Rows near named flat spaces through zero (a row that begins with a name and a colon came from that space):
ddlc: [-138,9,68,-76,-262,-37,52,-25,59,-33,21,14,68,127,-21,65,131,4,87,-55,-114,81,25,-36,95,-1,152]
bccn: [-60,-9,-200,54,-73,117,-447,-24,63,74,-169,-64,136,-11,61,127,-16,-131,-144,179,-49,67,99,197,87,150,-14]
trdp: [57,-49,9,131,-4,148,89,49,129,-159,-288,-66,-87,-50,88,-50,-66,-63,-115,29,-100,139,35,33,109,1,16]
ddlc: [187,25,-7,22,270,-195,42,-27,-128,55,64,105,-114,-27,48,-148,-89,117,-56,65,179,-77,34,-26,-140,55,-178]
hfrt: [48,-11,-81,168,239,-5,-144,-90,-101,-6,-185,88,101,-103,7,-47,84,16,24,229,215,121,185,121,-52,-13,31]
hfrt: [-158,168,-67,-242,-438,-505,-377,-107,55,145,242,72,189,123,-226,32,219,327,127,69,185,-102,201,143,18,212,67]
hfrt: [89,-81,-104,102,569,441,-191,98,-453,34,-455,-170,98,-168,144,-161,-362,-231,-359,117,208,-209,-297,324,-238,-105,-74]
trdp: [-311,-35,57,-112,-607,-176,-246,-49,241,63,302,-80,144,13,-233,404,273,-65,196,-98,-231,54,58,-8,163,58,218]
bccn: [-101,58,-118,-123,-57,7,-318,-12,-44,71,12,-87,175,-77,-151,-60,-1,24,-72,27,182,-141,-55,249,-118,28,16]
bccn: [-44,-45,-39,-31,73,3,-59,19,-66,0,-164,-5,91,-108,29,-19,-34,-56,-103,-30,-63,53,-202,63,-126,55,26]
ddlc: [56,52,-71,-112,184,229,27,-7,-190,81,-86,-53,-11,233,93,-123,-125,-67,-176,-7,19,-82,-74,6,-79,-53,-71]
ddlc: [-88,-86,29,42,20,178,158,-46,113,-130,-87,11,57,-95,-28,-30,137,-179,24,-71,-106,244,-72,-23,-66,-114,136]
gscz: [77,-53,247,338,-78,-159,242,-2,-16,-105,-59,14,-168,9,-57,290,138,175,321,143,27,69,400,-193,342,-151,158]
gscz: [-209,56,-235,-175,114,300,-662,-94,-224,188,122,-33,371,68,-49,-127,28,-343,-245,57,277,-112,-141,445,-302,-24,-26]
gscz: [-121,-89,247,-158,-249,-84,430,-35,-23,-62,140,-106,-55,-3,-175,80,65,71,198,-114,-83,-121,-33,-110,36,-127,262]
trdp: [-11,97,-33,70,143,35,-208,19,-167,68,-80,43,81,174,-33,54,116,-31,-77,-97,40,129,-80,-33,-95,-111,-57]
hfrt: [52,-80,74,96,243,277,260,-28,-157,36,-39,-92,-97,95,-26,173,16,-147,43,-39,-110,55,-7,-213,-4,-250,57]
bccn: [-10,94,18,-36,-338,-494,-172,-80,202,105,343,211,-66,238,0,189,243,136,109,-44,-148,184,210,-210,119,214,-103]
trdp: [-273,15,-259,-139,-104,563,-390,57,177,3,-52,-81,322,-5,75,-56,12,-436,-202,-156,-195,130,-343,222,-96,-8,21]
hfrt: [228,12,151,176,331,-127,349,37,-245,50,-36,84,-232,143,62,126,-23,163,104,-47,-39,29,30,-376,23,-141,-100]
hfrt: [-64,-142,224,71,55,357,296,83,-208,-161,-160,-171,-15,-97,47,-56,-180,-169,24,11,77,-218,-93,150,72,-238,217]
trdp: [122,2,-253,-4,289,316,-137,36,-38,18,-308,8,41,-8,321,-247,-289,-130,-283,181,0,-24,-73,168,-33,167,-169]
gscz: [31,51,105,-14,-91,-230,191,-32,18,-8,178,106,-67,73,-42,-8,93,203,209,6,71,-34,157,-138,80,-11,28]
hfrt: [19,-167,240,154,114,98,233,-9,-253,-162,-307,-189,-71,-171,-91,-19,-98,-39,-31,133,192,-124,76,198,8,-200,235]
bccn: [27,33,-176,76,-74,-79,-346,-63,153,57,-6,55,52,-20,52,49,36,16,-23,221,51,72,260,117,113,188,-80]
hfrt: [-126,-136,29,91,-36,238,-211,-30,-81,-2,13,-137,110,-151,-33,132,-40,-264,-1,156,100,-129,77,266,53,-79,144]
trdp: [-100,-31,43,174,-18,219,-314,11,-154,53,-178,-184,47,174,-123,355,131,-255,-150,-73,-114,158,-8,30,41,-203,82]
trdp: [-177,68,88,-14,-222,-70,-200,-119,29,11,185,-46,89,189,-356,150,400,-73,44,-164,81,205,114,16,-84,-227,137]
hfrt: [-89,32,126,-154,11,44,159,28,-242,42,97,-100,57,57,-176,-21,-2,71,82,-150,119,-228,-174,-4,-118,-202,118]
bccn: [-21,-135,129,-123,54,112,127,-9,-295,64,-72,-296,-60,-57,-147,89,-197,-72,-126,12,43,-320,-123,123,-99,-119,132]
ddlc: [-54,-35,-52,81,47,441,-81,68,-14,-22,-269,-215,20,85,-11,152,-32,-251,-177,-94,-197,112,-127,6,47,-168,46]
gscz: [-181,180,-162,-218,-329,-59,-399,-15,183,95,63,-53,160,255,-212,67,246,0,-155,-255,-148,200,-130,9,-93,44,-34]
trdp: [-19,-81,191,7,-124,-163,212,-70,-52,33,226,-75,-106,-28,-189,218,81,82,227,31,29,-133,175,-113,83,-109,144]
gscz: [-121,-159,254,-108,-205,-62,456,-20,8,-85,227,-14,-40,-137,-28,53,-9,-16,265,-45,-90,-160,-50,-84,65,-56,243]
hfrt: [-34,-76,76,34,-92,-335,-248,-29,-185,119,176,-26,63,-242,-91,174,-82,138,155,254,263,-359,168,222,54,128,67]
bccn: [33,19,307,58,-21,-292,294,-99,-348,69,233,7,-95,157,-220,169,134,317,394,141,326,-273,380,-127,139,-237,205]
trdp: [-220,-134,289,-167,-269,31,161,-72,-178,50,446,-218,19,-48,-309,194,43,-111,230,-51,143,-402,32,106,-2,-246,291]
ddlc: [60,-32,-25,250,153,196,-11,-27,96,-154,-276,25,-26,-25,50,-50,99,-142,-84,68,8,316,137,32,34,-102,13]
bccn: [69,-100,-119,131,262,537,117,125,119,-95,-335,-96,-72,-54,239,8,-177,-354,-256,-135,-378,238,-305,-118,-10,-60,-108]
ddlc: [-39,-38,170,-289,-165,-86,577,28,-79,-44,61,-17,-55,35,70,-146,-164,211,175,-52,-88,-282,-130,-123,59,42,174]
hfrt: [93,77,-289,135,434,567,-423,198,-9,31,-216,16,57,68,320,-149,-225,-426,-460,-193,-143,165,-431,74,-174,-17,-393]
trdp: [52,65,-66,8,237,132,-52,105,-79,-34,-151,20,30,-23,60,-194,-92,-43,-183,-153,40,33,-281,40,-183,-50,-140]
gscz: [99,-86,-27,-132,-1,-148,206,24,126,-63,23,-15,-93,-331,82,-242,-277,139,-17,117,60,-251,-54,118,-39,232,-57]
ddlc: [33,-76,117,242,80,136,68,78,-31,-86,-144,-65,-91,-46,17,176,-1,-117,4,-48,-98,100,-13,-80,99,-150,30]
trdp: [-25,55,-136,-125,-172,-202,-262,-39,113,34,13,100,91,9,111,-143,-36,73,-96,126,44,-17,68,179,9,292,-69]
gscz: [106,169,83,78,-56,-465,-161,-94,-99,93,280,151,-76,200,-167,21,198,335,181,118,371,-75,420,-29,64,-15,-85]
hfrt: [-48,-83,22,-122,128,-115,-154,-31,-274,48,-66,-145,115,-295,-190,-115,-133,21,-137,77,302,-292,-168,351,-293,9,76]
gscz: [-212,6,-78,-205,3,174,-310,-72,-183,96,-44,-129,246,77,-184,-24,104,-232,-232,-128,49,26,-258,232,-305,-100,102]
trdp: [-124,-35,34,-63,-181,-32,-44,-79,93,3,138,-106,50,-73,-259,115,164,-33,76,-44,21,17,56,47,-40,-86,136]
bccn: [-4,74,-58,-124,-191,-470,-97,-100,117,125,286,257,29,100,65,33,143,196,143,61,-50,72,139,-132,24,281,-77]
gscz: [-68,-74,-82,-202,6,-182,-13,-21,-17,40,27,19,151,-353,-20,-140,-126,99,29,85,84,-201,-194,179,-187,208,53]
trdp: [133,35,-538,23,303,208,-758,31,161,191,-313,21,86,-19,309,-29,-204,-330,-619,68,-268,290,-244,155,-203,399,-455]
bccn: [64,103,-109,-49,46,-30,8,28,65,5,-101,147,-2,178,187,-138,-6,58,-96,-59,-125,166,-74,-118,-8,127,-134]
bccn: [-69,-23,6,-166,-43,-147,-58,-51,-157,37,-65,-91,110,-128,-142,-93,-54,123,-37,89,190,-206,-43,227,-136,57,120]
bccn: [-168,5,-191,-27,-61,234,-415,65,101,0,-148,-46,241,-108,39,0,-1,-235,-186,-70,-104,112,-253,218,-85,75,-11]
ddlc: [149,57,-49,-83,159,-88,141,-23,-49,69,71,86,-106,104,97,-141,-95,122,-29,25,34,-66,20,-117,-56,74,-150]
gscz: [92,63,-345,9,204,-69,-393,-72,194,-51,-391,125,124,-144,98,-337,24,-21,-381,119,63,366,-42,247,-255,282,-194]
trdp: [-12,-14,-53,-16,-6,85,-33,16,58,-29,-93,-61,21,-66,-11,-34,-39,-36,-70,-4,-27,14,-51,63,-18,16,4]
ddlc: [29,-30,17,-10,231,68,-59,-5,-250,3,-110,-62,43,-95,-31,-160,-119,-43,-140,56,242,-156,-93,216,-188,-69,0]
ddlc: [-28,-25,80,-29,145,98,-36,-33,-313,80,-51,-129,19,112,-125,68,2,-95,-111,-46,94,-88,-84,57,-147,-183,65]
ddlc: [-42,25,-90,-25,168,491,63,-4,-88,-31,-185,-82,102,131,58,-136,-37,-168,-71,12,32,21,-42,67,-16,-185,71]
hfrt: [-131,-43,74,-17,-48,378,73,30,-36,-112,-116,-192,63,12,-109,-36,8,-201,-64,-108,11,-18,-107,133,-18,-242,170]
hfrt: [19,-16,99,-89,7,-62,213,15,-105,-41,-108,-106,-58,-30,-108,-73,-63,123,-33,-60,43,-109,-88,7,-72,-60,76]
ddlc: [165,192,-266,227,429,294,-346,103,9,-35,-379,145,41,202,217,-218,19,-131,-352,-107,2,401,-139,-12,-130,-42,-333]
bccn: [-19,170,-260,-299,-116,-449,-497,-60,43,130,-45,82,176,-7,-83,-267,12,244,-280,21,166,-13,-109,272,-282,372,-169]
ddlc: [-142,-170,-26,-100,193,647,24,95,-179,-49,-283,-318,118,-161,14,-53,-252,-454,-317,-152,-137,-119,-497,232,-218,-192,115]
gscz: [77,-97,203,-10,87,-296,309,-104,-223,55,260,83,-103,-96,-28,17,-41,171,264,189,223,-271,205,-54,4,-11,91]
bccn: [-30,91,51,93,-188,-70,-41,-10,104,-76,12,58,5,142,-47,16,169,107,123,20,71,108,236,-14,174,-51,58]
gscz: [184,-13,-45,197,285,132,100,37,-30,-55,-356,-14,-138,46,119,4,-63,-25,-162,21,-114,217,5,-131,16,-41,-103]
gscz: [-50,-133,-22,60,-170,52,-77,91,212,-61,-56,-96,-14,-276,79,144,-142,-127,-31,21,-219,-29,-101,72,125,151,13]
[-78,-15,81,-67,149,290,58,68,-254,-18,-71,-163,71,-8,-103,-84,-89,-132,-99,-154,111,-172,-274,123,-173,-247,78] : hfrt
[87,81,-67,-8,-70,-367,111,-63,233,41,213,262,-56,26,58,10,155,254,233,37,-82,167,178,-276,77,188,-104] : hfrt
[6,120,-109,-85,-121,-285,-153,-83,86,14,-16,89,89,-2,-89,-155,102,281,55,148,213,4,216,123,0,154,4] : bccn
[-171,-5,-50,61,-3,655,-301,36,-114,62,-80,-293,116,235,-110,248,44,-431,-170,-118,-95,23,-78,106,46,-330,87] : hfrt
[-70,39,-41,39,-72,107,-161,23,19,-8,20,11,106,10,26,-2,16,-28,62,64,86,-47,74,112,96,-13,32] : ddlc
[-99,28,-91,-172,-52,167,-162,9,28,-20,-121,-161,99,-7,-136,-141,-16,-116,-257,-142,5,9,-223,198,-195,-32,13] : hfrt
[-8,-154,-28,8,142,410,223,3,21,-12,-42,-143,-31,-130,64,76,-140,-245,5,29,-169,-50,-91,-50,21,-102,70] : hfrt
[28,24,-180,-120,213,44,-79,-91,-93,107,-31,76,113,1,69,-156,-36,-3,-69,122,92,-9,-22,65,-165,92,-54] : gscz
[125,-93,123,139,139,183,314,129,-28,-98,-184,-108,-214,-33,114,70,-186,-78,-74,-103,-205,-1,-139,-168,85,-101,-40] : gscz
[42,-162,-12,180,218,426,-39,103,-42,-70,-171,-204,-45,-277,78,44,-264,-292,-142,70,-3,-140,-115,176,20,-104,-20] : ddlc

Rows near named flat spaces through zero (a row that begins with a name and a colon came from that space):
sfzm: [161,-37,-31,-104,-51,-77,-260,-282,-249,6,238,61,-28,-296,-110,-160,-251,-160,-160,58,-29,5,14,-302,89,-178,93]
mcjg: [297,10,114,17,65,-63,-169,-135,-168,-82,39,103,-39,-190,-282,-94,67,-272,-257,-51,36,-145,14,-83,167,-83,-132]
mcjg: [144,-71,285,8,-71,-144,-102,-9,-129,-129,56,306,-48,-114,-193,6,-98,-265,-278,25,-148,-135,-80,-51,293,-205,-108]
ljjj: [431,-32,-28,25,156,-55,-97,15,0,183,-154,-166,-116,1,-274,89,276,24,-108,-154,266,-138,154,-13,-26,156,44]
jblp: [-138,92,-246,-185,-100,166,175,-211,-284,206,93,-367,-163,-123,146,-65,-102,264,-143,68,-65,83,183,-56,-154,92,245]
mcjg: [241,27,-37,97,129,-109,-151,-14,99,192,-146,-160,-45,-43,-159,-2,201,-56,-48,-71,325,-116,203,-91,-71,175,111]
mcjg: [26,118,-135,-259,-101,235,98,-55,-182,-216,172,53,54,83,165,164,-26,224,239,-77,-253,98,-170,186,-78,-121,-186]
gjdr: [-83,155,-293,-251,-180,268,305,-91,-152,387,-147,-528,-220,-31,205,171,135,476,-140,-40,-41,116,324,95,-340,313,284]
jblp: [432,-91,-162,-188,122,82,-104,-31,-57,127,159,62,-105,29,-189,153,122,116,-91,-183,72,53,-19,-103,-49,-36,-115]
jblp: [125,18,328,136,48,-343,-271,64,64,-351,83,408,169,-4,-140,-45,-104,-393,157,53,164,-241,-197,-78,363,-283,-102]
pjgq: [-165,222,3,-26,-140,50,138,169,68,19,-105,-100,-10,103,214,213,124,84,29,11,-8,-77,168,198,-60,158,-15]
gjdr: [155,64,-1,42,38,-29,-22,99,-47,-42,-23,-4,-20,45,-65,103,98,-78,-69,-22,58,-146,102,109,72,61,-132]
ljjj: [-99,-5,-12,-41,-69,-75,-3,55,-40,-49,52,-71,25,162,208,118,-184,251,399,58,-40,-23,-73,75,-17,-68,226]
pjgq: [34,-43,74,-1,-23,-141,-232,-281,-286,-283,191,106,107,-112,16,-190,-369,-52,337,114,-136,-68,-211,-75,121,-306,141]
sfzm: [-80,29,-38,-5,7,-9,113,-144,-28,120,-96,-130,-57,-57,5,-112,16,71,-75,44,99,12,82,-48,-81,56,177]
sfzm: [194,-177,193,124,72,-319,-225,11,4,-60,49,259,15,-14,-188,-48,-188,-211,-7,73,114,-148,-76,-159,245,-192,76]
pjgq: [-96,-174,108,121,62,-32,74,135,171,75,-47,159,-32,49,-91,-52,13,-112,-225,18,-43,62,-51,-43,75,-1,-87]
jblp: [-545,-468,-117,-31,-232,372,470,145,172,364,-165,-48,-115,50,215,-14,-242,356,-349,90,-689,590,-89,59,-283,139,25]
gjdr: [-258,-209,67,96,36,107,248,84,111,-2,-69,85,2,16,-56,-176,-22,-61,-238,42,-180,188,-159,14,48,-13,-130]
jblp: [-107,-34,92,51,-37,-113,-149,-65,17,-10,125,156,25,-131,-2,-130,-177,-204,-107,92,-24,7,-14,-196,99,-114,39]
gjdr: [-17,-75,153,119,110,174,286,149,210,343,-411,-259,-232,78,-206,30,517,127,-380,-200,7,17,122,159,-135,334,26]
gjdr: [79,152,-79,-44,7,14,-115,30,129,159,-63,-196,-18,59,93,157,195,166,219,-113,190,-36,144,-1,-194,166,153]
pjgq: [296,80,-7,-48,44,-112,-221,94,97,-25,-10,-59,69,34,-70,157,141,5,257,-125,300,-104,10,-57,20,26,51]
gjdr: [343,-54,90,128,254,-132,-230,-45,50,-77,20,185,19,33,-277,-58,157,-192,37,-108,196,-154,-69,-47,86,-73,-137]
ljjj: [-233,49,-297,-213,-112,224,240,14,-63,4,88,-254,41,122,320,87,-118,414,314,25,-101,224,-65,99,-207,41,109]
pjgq: [122,-174,-10,2,-89,-134,-266,-203,-410,-37,351,232,-85,-252,-85,-125,-518,-260,-344,210,-320,-62,69,-213,227,-249,-37]
gjdr: [-13,-186,8,-40,7,-92,17,-161,51,47,9,188,26,-58,-60,-138,-186,10,-24,64,23,146,-139,-195,-6,-161,121]
gjdr: [-8,-139,214,182,-5,-74,-56,279,155,-235,-27,387,125,118,-58,90,-52,-273,-35,26,-216,-40,-151,154,205,-95,-361]
jblp: [264,-56,8,155,279,-79,-223,21,234,131,-8,124,-15,12,-258,-60,264,-211,-125,-133,287,-59,61,-150,-28,76,-140]
pjgq: [-100,54,-164,-132,-101,208,306,-61,-181,227,-54,-231,-200,-37,75,55,51,207,-355,25,-154,67,216,97,-133,165,38]
mcjg: [338,-86,-262,-157,8,33,-84,-170,-147,244,34,-159,-100,-153,-132,25,-38,110,-174,-39,114,80,168,-185,-126,69,106]
jblp: [140,-242,-69,19,88,-77,-207,92,93,14,222,280,39,101,-34,67,-204,-25,86,4,-67,97,-122,-136,35,-144,-105]
gjdr: [-174,11,-2,145,34,5,125,9,47,67,-154,-117,-21,40,50,-83,42,11,-43,68,3,-27,105,100,-71,132,53]
jblp: [287,117,102,38,216,199,87,140,207,250,-300,-245,-193,70,-305,130,760,43,-276,-367,220,-101,141,144,-132,340,-143]
sfzm: [89,174,-82,-45,106,15,-34,245,312,61,-11,-38,46,240,86,260,332,126,268,-172,332,-38,44,55,-117,144,-62]
pjgq: [319,-100,-238,-309,-143,166,-128,-254,-287,177,245,36,-112,-378,-168,-15,-164,-75,-516,-35,-172,209,105,-315,-29,-73,-111]
ljjj: [1,12,292,36,-81,-194,-158,231,220,-245,-11,307,165,126,42,172,-25,-122,315,-31,26,-87,-221,36,193,-170,-52]
ljjj: [-310,-236,117,64,-151,-41,95,262,113,-126,131,401,79,96,140,53,-358,-136,-131,175,-371,154,-176,16,192,-179,-208]
gjdr: [106,93,25,-68,120,15,-7,31,198,10,-39,-15,31,70,-78,35,295,52,144,-173,292,8,-95,-56,-47,20,4]
pjgq: [139,-83,-26,39,107,-44,-107,16,98,-38,20,111,70,41,-87,-12,20,-50,104,-45,92,26,-83,-50,-3,-41,-79]
mcjg: [97,-28,258,151,24,-237,-144,227,97,-119,-11,213,32,43,-130,72,7,-283,-73,22,102,-208,-17,-7,288,-71,-95]
sfzm: [369,73,93,-16,112,-291,-386,61,7,-293,222,269,153,110,-78,140,-61,-139,450,-54,291,-240,-163,-75,224,-251,-47]
gjdr: [188,75,130,20,19,-8,162,-1,-218,97,-187,-196,-221,-66,-229,31,237,-44,-419,-45,56,-241,201,131,137,132,20]
sfzm: [-12,11,9,-30,-128,110,83,270,35,-43,-67,-42,13,108,92,247,60,72,15,-46,-187,15,21,212,13,100,-157]
pjgq: [-127,-154,166,81,-78,-143,-61,123,138,-150,18,301,130,52,51,6,-231,-121,118,95,-129,53,-188,-29,139,-171,-41]
gjdr: [6,2,104,-12,-73,-122,-194,-95,-139,-124,154,92,36,-118,7,-67,-222,-120,71,72,-69,-67,-68,-118,142,-175,84]
pjgq: [239,-22,-17,7,25,-99,-150,95,-31,11,22,-13,-15,58,-54,152,-5,13,90,-33,81,-115,63,17,51,14,12]
jblp: [0,-130,-125,-36,-18,253,134,152,27,250,-43,-153,-152,51,-5,135,126,170,-267,-98,-245,161,104,90,-150,202,-113]
mcjg: [-280,84,-145,-110,-24,147,224,47,77,59,34,-195,1,126,232,22,38,282,189,-7,37,144,-42,41,-150,67,121]
ljjj: [159,40,-162,-89,130,-26,-55,-119,-136,-53,136,-125,6,102,23,2,-32,213,349,-34,176,-52,-67,-8,-53,-72,136]
sfzm: [-184,-185,-43,-32,-65,114,225,-145,-110,-23,30,198,-18,-44,26,-140,-236,19,-230,123,-345,200,-114,23,-23,-126,-110]
ljjj: [171,-129,-94,79,96,-173,-27,3,50,187,-92,-9,-55,74,-75,36,-57,58,-21,58,206,-57,143,-60,-41,63,146]
mcjg: [-67,-31,149,188,-36,-125,18,6,-10,-4,-151,96,-13,-97,-83,-98,-55,-262,-293,128,-50,-115,131,31,119,37,-50]
sfzm: [391,-17,36,-38,-15,15,-199,-88,-144,270,-17,-61,-212,-307,-332,22,169,-238,-632,-108,13,-92,287,-190,57,125,-70]
jblp: [-241,71,-213,-63,20,201,216,-129,-14,295,-72,-429,-138,20,168,-78,108,357,28,-18,31,135,148,7,-309,221,287]
ljjj: [-299,40,-395,-171,-142,286,292,-41,49,256,-81,-372,-11,52,347,63,-41,451,135,36,-88,318,138,64,-414,238,181]
mcjg: [468,-75,305,-61,-59,-228,-266,118,-168,-196,134,376,-43,-67,-297,206,-64,-293,-206,-62,-58,-249,-96,-50,419,-259,-188]
sfzm: [-155,-124,148,225,66,0,45,205,200,-61,-110,130,56,83,-50,-58,59,-177,-89,14,-112,19,-73,98,74,47,-193]
jblp: [127,61,-118,-17,4,55,-16,-138,-12,107,-85,-28,-14,-138,-77,-37,102,-84,-214,-18,69,21,172,-42,-121,111,-77]
ljjj: [580,-77,17,-101,113,-167,-342,-184,-34,63,7,68,-13,-115,-310,41,83,-26,97,-164,284,-80,-39,-229,14,-103,118]
ljjj: [-99,213,-27,61,93,114,85,-326,-39,160,-210,-322,-83,-185,-59,-271,295,-1,-142,-48,165,-41,190,-15,-224,206,163]
pjgq: [239,-63,144,143,132,-250,-361,-67,-163,-188,183,172,27,2,-137,-62,-180,-192,193,40,24,-246,-80,-57,216,-206,18]
mcjg: [1,51,78,62,54,6,-34,262,361,21,-117,87,72,190,36,191,274,8,167,-140,128,5,-30,87,-71,112,-119]
sfzm: [-81,32,-58,-36,108,-130,-209,-136,-9,-110,275,-40,104,28,112,-158,-192,84,485,35,221,8,-188,-223,15,-195,262]
jblp: [-102,-41,17,152,117,-31,153,65,144,40,-209,-88,8,163,11,-43,115,99,128,11,109,-24,-1,136,-77,110,72]
pjgq: [-4,74,-15,58,20,-13,-167,-68,-43,-50,44,-130,57,-118,-4,-116,-10,-108,88,5,63,-43,36,-71,0,27,41]
sfzm: [-180,-38,20,128,22,25,-71,-35,174,104,-17,54,33,-142,-22,-188,14,-217,-217,35,-11,111,59,-159,-59,69,-56]
mcjg: [128,12,92,-72,8,-59,-133,-7,-36,-161,177,250,42,-9,-65,40,-46,-121,30,-37,-15,-44,-143,-66,148,-194,-130]
gjdr: [97,187,243,39,33,-175,-108,191,151,-159,-45,62,69,46,-87,98,233,-193,106,-90,316,-229,-41,1,219,-25,-32]
pjgq: [-186,82,59,82,71,-49,84,-101,-59,-8,-25,-154,-40,-1,30,-179,16,21,50,61,107,-92,10,0,22,7,185]
ljjj: [-44,-65,-20,-7,4,157,109,49,46,95,-66,-75,-54,-7,-37,-4,115,52,-156,-68,-120,113,-3,40,-73,95,-76]
mcjg: [45,-103,12,-28,56,80,-54,-121,-51,-25,121,101,-5,-163,-164,-184,-20,-156,-223,-38,-82,114,-118,-163,57,-102,-129]
ljjj: [-329,33,-303,-191,-206,262,262,19,-192,-23,205,-137,12,-22,315,24,-274,186,-71,142,-309,238,29,64,-88,13,-83]
ljjj: [80,-109,15,3,72,-94,-201,-2,86,-82,159,235,81,109,24,37,-136,28,299,-20,-15,36,-182,-77,4,-175,-3]
sfzm: [6,-334,-8,-156,-220,-14,-154,-74,-320,-118,371,282,-2,-112,65,15,-642,27,-26,155,-555,186,-233,-150,174,-364,-1]
mcjg: [117,-324,-37,-73,-130,31,-105,-177,-176,51,89,222,-28,-151,-65,-34,-376,15,-159,74,-430,203,-96,-112,-24,-175,-19]
jblp: [461,-141,56,33,217,-268,-324,93,23,-198,239,400,80,142,-231,103,-81,-179,191,-55,216,-166,-186,-109,252,-266,-180]
sfzm: [410,-9,138,53,54,-133,-273,128,34,-55,16,243,-4,-18,-239,175,131,-269,-149,-106,71,-189,56,-10,169,-30,-240]
[-82,265,-270,-161,-107,151,181,-203,-341,206,59,-403,-194,-145,149,-5,6,164,-279,84,19,-67,378,26,-140,190,157] : pjgq
[262,-154,145,91,157,-123,-341,118,214,-19,70,191,59,39,-203,31,90,-146,146,-152,117,-18,-162,-157,85,-86,-66] : mcjg
[408,-150,435,230,87,-448,-409,257,299,-34,-133,434,43,42,-338,163,95,-406,-50,-73,258,-284,-32,-130,323,-108,-53] : gjdr
[-357,-81,14,60,8,20,276,-108,50,38,-129,-116,13,-30,56,-275,-82,74,-28,116,19,142,-93,-45,-43,-1,196] : jblp
[-127,-329,50,-9,-180,-19,63,139,5,12,77,316,0,19,59,78,-391,-21,-197,144,-421,196,-118,-28,106,-155,-97] : sfzm
[-55,-180,203,249,187,-77,71,379,262,-133,-105,167,48,371,-45,105,121,9,229,-54,-33,-77,-212,245,127,-6,-162] : sfzm
[-166,-151,-108,-78,-43,193,115,33,248,41,-75,44,115,102,142,27,-5,243,250,-73,-164,347,-214,21,-252,11,-23] : jblp
[-30,-36,7,22,-2,13,-52,-113,-102,-117,34,5,55,-32,22,-97,-121,12,155,33,-125,19,-102,27,-8,-84,20] : pjgq
[153,350,-17,55,83,-79,-164,230,241,-78,-138,-208,128,199,105,262,393,47,492,-159,446,-244,139,175,-90,220,8] : pjgq
[162,211,71,73,88,-72,-170,85,87,-129,-59,-32,77,96,-12,120,245,-65,277,-109,215,-215,43,127,5,69,-66] : jblp
[430,-40,275,64,105,-398,-236,37,-18,-156,24,332,18,-65,-362,9,3,-382,-150,1,358,-307,-50,-174,409,-219,-45] : gjdr
[-384,22,-258,-189,-140,248,333,-41,12,272,6,-348,-89,-40,254,-49,-48,336,-106,49,-56,299,87,-80,-241,157,228] : sfzm
[-150,0,-44,12,33,30,73,-37,63,26,5,-34,19,20,63,-89,-8,49,49,25,37,74,-33,-33,-64,8,54] : sfzm
[292,88,218,30,-49,-217,-368,-64,-24,-71,8,175,29,-171,-162,53,19,-288,-35,-41,105,-214,63,-128,154,-90,5] : ljjj
[-278,-70,-57,-52,-169,58,137,-230,-184,-112,42,77,69,-115,170,-176,-368,46,17,195,-318,165,-99,6,-44,-149,58] : sfzm
[-268,-158,232,348,184,-128,-1,108,194,-279,-65,235,172,180,-10,-232,-81,-188,274,91,-75,-38,-282,128,131,-126,-113] : sfzm
[-327,-307,226,96,-76,-115,157,124,137,-73,-19,312,42,124,71,-71,-316,10,23,151,-267,146,-283,-11,149,-215,65] : ljjj
[-276,14,-51,-17,-180,161,80,-85,-116,-57,-12,-107,48,-100,195,-76,-177,61,34,93,-339,138,-8,90,-105,22,10] : sfzm
[-280,-89,59,-2,-154,-28,136,-248,-308,-93,97,113,-40,-163,84,-234,-422,-63,-209,251,-345,42,-49,-33,112,-202,94] : mcjg
[140,294,-191,-172,-12,216,42,-79,-65,128,-120,-499,-53,-77,27,88,377,223,98,-192,225,-22,190,67,-235,271,110] : pjgq
[-467,28,90,53,-219,-130,269,-81,-218,-11,-87,-155,-62,17,291,-93,-378,165,57,306,-181,-79,78,116,63,-45,393] : jblp
[-260,-17,27,19,-167,-48,186,236,124,-169,-91,86,157,139,220,112,-171,35,188,133,-78,62,-90,154,71,-26,-40] : sfzm
[390,-136,415,172,88,-212,-300,203,96,-127,-63,371,-19,20,-361,132,156,-356,-157,-138,-35,-243,-106,24,313,-117,-237] : gjdr
[-20,-150,98,19,-73,-78,-94,-38,-18,-134,146,428,70,-95,-46,-63,-273,-260,-194,110,-232,70,-124,-107,156,-228,-206] : mcjg
[55,155,-226,-112,53,203,134,-55,-12,90,-55,-218,-39,95,88,103,235,257,116,-113,70,42,100,147,-253,170,-27] : gjdr
[124,167,-312,-205,84,276,150,-105,-1,96,-83,-377,-7,95,78,91,320,408,300,-201,175,119,23,124,-345,192,58] : jblp
[143,75,284,70,-31,-200,-80,19,-39,-204,-79,225,42,-79,-173,0,42,-309,-130,20,81,-231,-28,25,273,-121,-103] : jblp
[227,-76,182,106,114,-270,-40,106,-154,-124,56,159,-79,103,-198,43,-76,-149,-95,64,119,-300,-17,44,342,-146,-17] : jblp
